(in the rows, 128 means zero)
Each row of numbers stands for one thing and depends on some of the facts below. Use the named rows to name the rest.

Named rows:
roso: [121 126 146 126 137 117 126 125  98 133 124 132 121 116 134 121 116 131
 112 137 129 143 137 129 116 119 129 135 125 129 151 126]
klaro: [135 152 151 147 142  87 128  90 107 134 133 118 129  89 107  98 116 109
 110 126 131 154 172 122 124 143 160 121  95 134 183 134]
miklotun: [110 106 164 118 140 135 125 144  89  85 103 163 135 149 140 104 116 136
 117 139 138 131 146 137 102  78 142 164 130 144 124 115]
fletel: [107 133 143 140 145 118 125 127 122 116 114 126  92 106 130 105 104 141
 116 126 121 141 137 127 116 114 137 127 117 161 149 128]
dratoklor: [116 128 143 125 137 121 123 124 113 127 127 129 116 116 142 113 109 132
 121 130 126 138 139 127 120 116 129 131 125 140 144 125]
fleba: [159 114 210 138 147 127 114 118 161 171  95 123 137  79 174 101 142 125
 128 146  99 111 179 110  76 142 139 194 126  85 140 132]
brepi: [118 118 143 135 160 149 133 145 114 152 122 121 104  98 193 108 139 144
 123 160  96 141 140 106  81 131 133 158 126  99 153 117]
matruk: [154 124 158 146 131 105 121 121 123 145 115 134 138 135  99 131 141 128
 103 130 117 142 153 123 119 125 123 146 102 139 157 131]
klubre: [ 94 147 131 142 141 111  99 137 144 105  78 160  54 128 137 121  91 143
 119 122 111 145 133 132  86 127 117 114  98 138 154 139]
kleskiklen: [143 128 113 116 142 149 112 130 128  95 101 123 109  98 151 145 129  78
 126 113 127 141 130 115 165 126 129 120 126 133 137 134]
skostek: [160 131 168 150 128 113 114 116 139 140 110 129 129 117 103 127 134 124
 111 124 124 129 154 119 125 130 119 145 114 145 141 131]
drostir: [178 154 161 118 117 163  96 134 144 168 126 129 129 120  88 195 110 156
 125 119 141 103 130 117 116 134 128 103 144 131 143 127]
seskazo: [104 140 140 134 141 116 122 123 122 109 114 131  86 106 134 106 101 131
 118 124 124 145 143 128 114 119 135 124 115 152 154 127]
moti: [122 118 142 145 139  91 121 107 139 131 140 138  81 147 159 121 104 148
 129 129 116 149 103 130 157  92 136 152 149 104 141 130]
plurom: [153 129 182 140 128 103 117 103 137 143 105 131 145 108 116 111 117 116
 121 118 127 129 171 125 121 127 133 150 114 132 146 136]
stede: [ 76  78 138  98  92 165 112 140 167 124 181 153 115 111 135  80  99  94
 126 131 137 143 112 133 109 135  44 156 129 141 194 151]
brulu: [120 117 147 135 159 151 128 143 122 153 120 119  97  90 194 107 132 145
 128 152 100 134 147 107  89 130 127 157 130 106 147 116]
trurulu: [102 133 155 146 178 145 108 155 172 152  74 141  56  94 222 100 129 156
 126 156  69 131 146 102  33 148 125 166 115  72 157 129]
tridro: [114 113 100  83 160 136 116 131 116  99  81  72 118  81 176 176 133  79
 110 120  91 140 104 137 185 132 110 112 134 159 102 154]
nugrusam: [113 127 147 129 136 122 126 122 108 124 122 126 113 112 142 109 109 132
 119 130 126 139 141 129 121 118 130 134 123 140 148 125]
klupom: [ 92 113 139 109 143  84 136 125  83 145 104  94 140 119 162 149 117 141
 106 147  99 139 123 154 123 125 102 121 135 153 117 144]

How the things are related:
{vudru zakor deme meban} φ naku
{skufi suvam nugrusam} φ kidrak
{bratolur grezunar butre} φ klaro
{grobis stizes seskazo} φ voti
{brulu fleba meplokles zipla sanan brepi} φ grosku
{guvum pigro trople} φ tulus
{klubre zazu statrovo} φ nustis
{roso} φ flepla
{vodrena skostek kozal} φ matruk
{flapek daku pumopur} φ zopam
{klegodre stede buklados gredrar} φ plosek
{flitu pabres kamer drudu} φ stetrufin
{tivur daflus mutadres plosek druplir} φ kastes
{tubrelu} φ nase
{fabrur zifu stobu} φ druplir
{nitrel draflos} φ granem
{plemi} φ gregru
{replogi fletel} φ statrovo
{klaro drunin bulo} φ moklol
{vivur trurulu} φ zipla
{dratetir miklotun mefek zopam} φ drepem
{duden felutre trudreflom} φ grotro
{bodris bapos} φ drostir
{grabrik ribenom} φ meplokles
{moti nobrek raskes sepen bakodras} φ pidefle
{foluzin dratoklor} φ plikek
{nase zupen peflegrus} φ stemaplo
{kleskiklen} φ vodrena
{kave draka} φ sanan
{drostir stofeze gigru stetrufin} φ gezifla
{gregru pligak klupom tridro grotro} φ brufik
{tulus vastesik} φ plurom
{grisko grovagrur} φ suvam
{granem ruzik gadranes} φ sepen
{flopem riklam flenoklas kada} φ teflom
{zasku} φ skonim
{voti} φ saran
{staplur} φ fleba
{sagriplu} φ zupen
{flepla} φ nizes
η grezunar <- vudru felutre gadranes
η ruzik <- teflom
η tridro <- bratolur kleskiklen
η flepla <- brulu gigru
η kidrak <- guvum fleba kamer
η statrovo <- klubre stobu drudu moklol trurulu
η stemaplo <- stizes
η flenoklas <- skostek
η miklotun <- fleba butre
η suvam <- flitu zifu kave
η felutre <- flitu vivur
η pligak <- grosku pumopur
η stede <- grosku
η stobu <- nitrel
η trurulu <- nitrel kidrak
η klubre <- meplokles
η dratetir <- draflos grovagrur
η mutadres <- duden draka
η meplokles <- stede
η naku <- buklados suvam tridro
η meban <- moti
η tubrelu <- moti
η kave <- zipla
η flapek <- nobrek suvam gregru drepem
η drudu <- nobrek seskazo fletel
η klaro <- suvam kidrak
η pigro <- gredrar deme
η vudru <- drostir flenoklas
η sepen <- nugrusam
η bratolur <- gregru
η bapos <- stobu kastes
η deme <- tulus moklol
η vivur <- kamer
η drostir <- raskes
η flopem <- pligak kada
η drunin <- flopem
η roso <- ruzik flenoklas
η druplir <- daku
η brufik <- daku bakodras plikek meban
η kleskiklen <- zasku
η daflus <- zasku
η tulus <- kozal
η zupen <- drudu
η staplur <- kastes
η fleba <- flenoklas
η gadranes <- flenoklas
η bulo <- zopam
η guvum <- plurom stetrufin
η flitu <- sagriplu
η gredrar <- mutadres
η grabrik <- dratoklor
η raskes <- gezifla
η moklol <- gezifla
η zifu <- fletel
η trudreflom <- butre
η sanan <- trurulu
η nitrel <- meban

Name these rows:
No name comes twice in this set of rows, the named rows included.
[ 79 111 141  97 142  57 141 124  70 157  88  63 153 121 178 170 120 146
  98 161  80 138 111 175 129 132  83 115 141 169  96 156] -> trudreflom
[133 110 151 120 142  79 128 117 125 150  89  80 146 110 131 166 141 128
  94 131  85 133 124 147 146 134  94 125 113 180 112 152] -> gregru
[ 93  75 133 124  91 153 119 128 126 155 151 144 111  83 139  78  96 118
 145 122 133 136 120 125 126 118  66 148 124 152 160 121] -> mutadres
[125 106 145 147 165 161 133 147 129 182 113 116  82  66 224  89 143 152
 141 154  82 128 145  88  74 133 122 165 134  96 143 100] -> draka
[ 97 159 154 115 151  67 141 137  71 153 117  56  99  98 160 164 109 155
  96 191 111  96  87 170 133 155  64 119 165 192  51 169] -> felutre
[ 99 112 135 119 124  99 129 118 102 155  88  86 130 109 178 143 110 132
 135 122 107 130 133 146 146 126  87 118 149 169 102 137] -> pligak
[157 117 165 154 143 133 120 125 147 166 104 121 114 104 154 117 152 132
 126 129 101 128 155 105 109 136 117 160 113 123 147 118] -> grosku
[125 132 174  67 123 182  90 126 152 170 128 125 152 108 117 208  58 178
 138 101 125  99 134 128  90 112 174  88 171 116 166 124] -> kamer
[159 116 160 149 132  93 119 108 135 148 129 144 116 144 111 134 134 136
 107 134 110 151 118 127 146 107 135 156 113 106 145 135] -> pidefle
[126 132 142  75 121 187 100 141 123 170 139 129 149 129 111 226  78 186
 126 108 122 123 118 124  94 109 167  72 156 117 171 115] -> pabres
[134 131 147 146 136  82 135 111 136 150 120  86 153 189 152 152 159 148
 108 115 109 141 164 137 136 134  90 126 140 180 140 137] -> brufik
[104 117 162 135 145 161 127 164 111  45 105 158 123 225 160  91 124 154
 134 116 154 123 165 130 117  50 124 169 156 199 103  97] -> daku
[159 113 167 156 162 140 128 137 154 173 112 113 105  85 164 106 160 148
 111 147  81 123 151  97  88 135 124 173 112 120 153 119] -> zipla
[101  95 159 114 154 165 124 172  85  41  95 167 121 169 129  90 123 148
 107 136 133 127 139 132 110  39 147 176 124 186 105 104] -> flapek

The same things again, as new rows of numbers:
Named rows:
duden: [121 198 130 172 120 145 118 120 145 144 111 172 115 189 121 116 124 117
 116 118 114 124 122 120 199 126 120 127 144 119 123 159 126 118 138 117
 117 161]
brepi: [125 112 128 121 121 121 119 119 189 118 118 122 114 146 119 142 124 134
 115 118 142 114 123 125 117 129 137 126 156 142 146 124 157 132 119 158
 133 120]
tulus: [129 122 127 166 130 121 122 125  96 162 112 123 185 143 117 151 129 119
 168 118 113 114 150 154 116 154 122 128 122 128 125 118 116 121 114 120
 118 120]
sagriplu: [121 123 125 131 142 124 129 124 106 124 128 120 124 119 118 122 123 117
 138 120 119 114 131 128 120 121 120 127 119 114 123 119 123 122 117 120
 125 124]
riklam: [120 111 128 120 120 125 123 123 136 121 115 121 130 118 118 125 130 125
 124 117 121 116 127 127 120 120 127 126 118 115 125 121 115 123 125 121
 117 123]
fletel: [122 125 126 135 138 122 129 128 114 123 134 121 131 122 115 118 123 117
 145 121 126 115 131 130 116 124 120 127 119 116 122 119 119 127 114 120
 122 125]
kada: [121 128 125 124 131 124 123 119 102 135 124 120 112 119 118 125 124 117
 119 125 119 128 129 123 127 121 120 128 118 116 125 119 125 119 121 120
 117 126]
bakodras: [122 129 130 120 120 124 123 137 117 113 112 125 113 137 119 115 123 135
 117 187 113 182 120 120 116 128 120 129 123 114 126 119 115 121 162 119
 135 120]
brufik: [121 116 127 125 121 140 121 121 189 120 108 137 113 173 116 118 123 120
 116 135 119 143 119 120 133 120 123 127 126 119 123 148 116 122 151 118
 116 131]
meban: [135 111 128 118 154 131 126 123 147 119 131 121 126 141 116 127 125 118
 119 169 118 154 120 119 115 121 120 129 120 114 124 121 116 122 131 119
 129 125]
roso: [119 111 128 120 122 125 122 122 128 125 117 119 129 118 116 126 130 127
 122 116 119 116 128 125 121 119 127 125 118 114 121 122 115 122 125 122
 115 122]
flepla: [121 111 128 121 121 123 124 122 134 125 117 121 131 118 118 126 128 126
 126 118 120 117 128 129 120 122 126 127 119 114 126 121 114 124 124 122
 114 121]
nizes: [120 110 125 120 119 123 124 122 135 122 117 122 131 119 117 125 127 127
 124 118 123 115 126 129 119 120 126 127 119 115 124 120 115 124 124 121
 115 121]
ruzik: [121 172 133 124 124 120 121 162  92 114 109 127 112 118 119 114 139 164
 121 175 116 183 121 126 114 159 120 127 123 116 128 118 117 120 169 119
 134 119]
nustis: [120 111 126 120 118 124 124 122 136 126 116 121 137 118 117 128 129 126
 128 116 121 116 128 129 118 120 124 126 119 114 123 120 114 123 122 124
 116 122]
gadranes: [125 195 132 122 121 122 120 170  96 115 112 122 112 118 118 116 149 187
 119 173 116 169 121 119 114 120 119 133 120 114 131 120 118 118 141 120
 152 121]
nugrusam: [122 122 126 125 132 125 124 121 105 128 128 120 121 120 117 123 123 116
 127 121 120 122 128 124 123 122 119 128 119 114 124 120 121 125 117 120
 119 125]
suvam: [122 115 126 153 147 120 170 135 111 115 144 120 127 116 120 116 127 117
 144 117 157 110 139 158 122 120 121 129 120 115 126 120 133 158 125 119
 151 129]
fabrur: [170 124 127 134 121 128 141 134 148 116 117 125 147 119 208 132 125 117
 119 119 113 112 121 122 142 121 140 137 124 153 130 161 116 119 178 141
 144 135]
bulo: [121 110 126 120 124 145 121 119 151 113 165 120 110 118 117 116 129 163
 149 152 116 115 119 128 131 122 129 127 141 115 126 119 118 166 123 126
 117 140]
grobis: [122 109 129 126 119 122 125 127 125 134 114 122 166 118 117 134 131 122
 139 117 117 115 133 135 118 121 119 127 119 115 124 119 116 122 120 124
 119 121]

Rows to name:
No name comes twice in this set of rows, the named rows included.
[124 185 144 121 124 121 119 199  93 113 110 134 111 124 119 118 134 182
 136 207 116 208 123 121 119 196 121 125 122 114 130 118 115 122 174 120
 156 121] -> nitrel

Now the same things, written a new way:
Named rows:
meplokles: [108 155 105 120 133 150 133  69  73 141 177 169 105 113 131 140 109 149
 198 158 140  67 149 157 175 130 106]
ribenom: [121 136 124 155 185 103 154  72  63 107 145 136 173 130 101 130  98 132
 147 128 140 122 113 155 148 136 101]
klubre: [114 141 149 131 168 148 141  93 184 138 150 129 109  99  65 137  95 163
 156 125 132  70 124  71  28 132 163]
sepen: [ 90 138 168  85  88 142  99 172  40 167  74 129  84 146 182 160 128 192
 152 171 108 171 153 190 128 140 125]
nugrusam: [129 114 122 132 134 127 132 120 144 124 119 121 153 114 115 120 124 116
 130 126 124 128 130 107 112 123 138]
granem: [ 84 130 177  81  86 142  90 184  30 176  53 133  81 136 188 163 122 199
 158 183 105 173 161 192 120 140 120]
fletel: [141 128 122 124 138 145 133 114 165 126 124 134 145 109  96 126 112 128
 117 143 144 106 142 104  92 121 136]
pumopur: [166  81 122 149 129 113 122 173 173  63 167 141 152  69 160 126 137 160
 127 107 111 134 156  94 122  97 132]
pligak: [ 91 123 106 134  94 102 104 110 161  81 103 142 140  97 110  88 105  69
 143 118  68 123 117  97 104 110 147]
meban: [126  56 153 150 102 154 102 136 110 118  79 111 153 129 153 162 133  69
 133  85 116  82 132  54 103  61 101]
moti: [103  93 149 126 129 136 100 150  95 146  67 123 143  95 142 135 110 128
 142 151 105 135 145 102  94 117 125]
gredrar: [133 119  88 111 124  80 122 162 135  72 153 156 110 150 154  27 112 107
  90 157 168 158 137  13 115 148 173]
zakor: [131 121 138 143 145 111 143 122 129 111 122 112 155 143 116 130 128 126
 112 108 133 150 113 136 110 131 133]
stizes: [128 110 125 133 131 133 132 118 146 122 125 122 154 113 118 118 128 113
 135 125 134 126 129 109 108 122 148]
plikek: [130  96 144 121  57 170  93 146  94 131 113 131 100 161 188 175 155  97
 152 102 124  84 150 107 160  70  94]
dratoklor: [124 113 122 135 139 128 125 121 142 123 120 124 150 110 120 119 123 114
 128 128 127 123 129 110 116 128 137]
trudreflom: [103 155 141 145 108  75 122 105 157  72 105 124 134 138  78 120 101  79
 100  98  61 135  71 152  75 137 120]
deme: [107 141 102 100 107 130 127 120 148  66 119 155 164 124 106  52 102 132
 148 164 140 158 149  56 121 112 180]
fabrur: [151 108 133 147 166  70 137 158 121 120 161 117  97 167 153 104 131 109
  68 106 159 140 102  81  92 163 128]
bodris: [139 152 129 140 164 131 153 154 144 149  84  99 145 142  81 126 113 131
  91 101 110 182  93  94 177 115 116]
guvum: [107  48  83 186 129 180 141 135 179 138 150  65 131  95 115 118 145 151
 192 176  82 115  67 127  88 158 140]

Name these rows:
No name comes twice in this set of rows, the named rows included.
[115 125 186 101 159  97  84 154 131 148 119 138 229  32 131  79 192  58
 121 123 151  81 107 143 160 148 185] -> vudru
[161  96 134 154 147 102 144 160 151  80 161 114 149 120 138 139 141 167
 114 103 118 152 112 137 114 122 123] -> miklotun
[115 108  98 128  79 174 125 133 144 143 156 117  90 136 157 135 160 147
 179 155 114 111 122 159 150 138 130] -> plurom
[202 142 104 125 150 116 128 155 169 133 141 158  96 137 112 104 101 112
  19 204 201 105 158  71  98 163  80] -> zifu
[133 152 132 108  94 139 137 130 118 131 153 127  86 177 148 153 155 159
 133 117 144 134 128 174 150 131 128] -> zupen
[184 191 112 111 151 170 138 176 187 168  52 137 162  99  42 104 102 114
  38 198 152 135 124  82 208 116  78] -> flitu
[124 136 112 111  88 146 119 124 125 152 148 140  83 131 165 142 149 134
 152 119 126 117 158 158 165 121 131] -> zasku
[ 78 113 217  79 154 107  55 193  64 187  44 140 209  13 150  98 155 102
 139 179 125 109 136 155 124 156 175] -> gadranes
[141 123 144 141 187  99 130 137 169 148 182 129  61 126 114 116 105 143
 101 119 160  59 109  27  23 162 150] -> stobu
[ 96 149 112 129  86  92 103 103 170  66  96 147 140 105  79  89  94  61
 127 125  57 116 102 110  87 124 136] -> duden
[121  98 105 139 164 136 145  39 153 205 118 114 150  89 127 152 130  69
 141  62 136 133 197 142 105 114 169] -> bratolur
[104 183 135 113  59  98 111 111 145  90 129 142  79 167 114 140 131  94
 124 107  74 121  88 194 121 132 112] -> grotro
[124 137 123 136 176 128 125  92  86 124 137 155 198  72  93 106 110 108
 148 185 156  75 120 152 166 140 101] -> vivur
[138 147 131 142 161 127 148 151 138 142  91 102 147 142  88 122 117 127
  96 103 112 170 100 103 163 119 120] -> stofeze
[132 190 137 127 187 165 151 132 199 180  95 116 106 103  23 131  75 164
 111 124 115 104 108  33 120 112 128] -> drudu

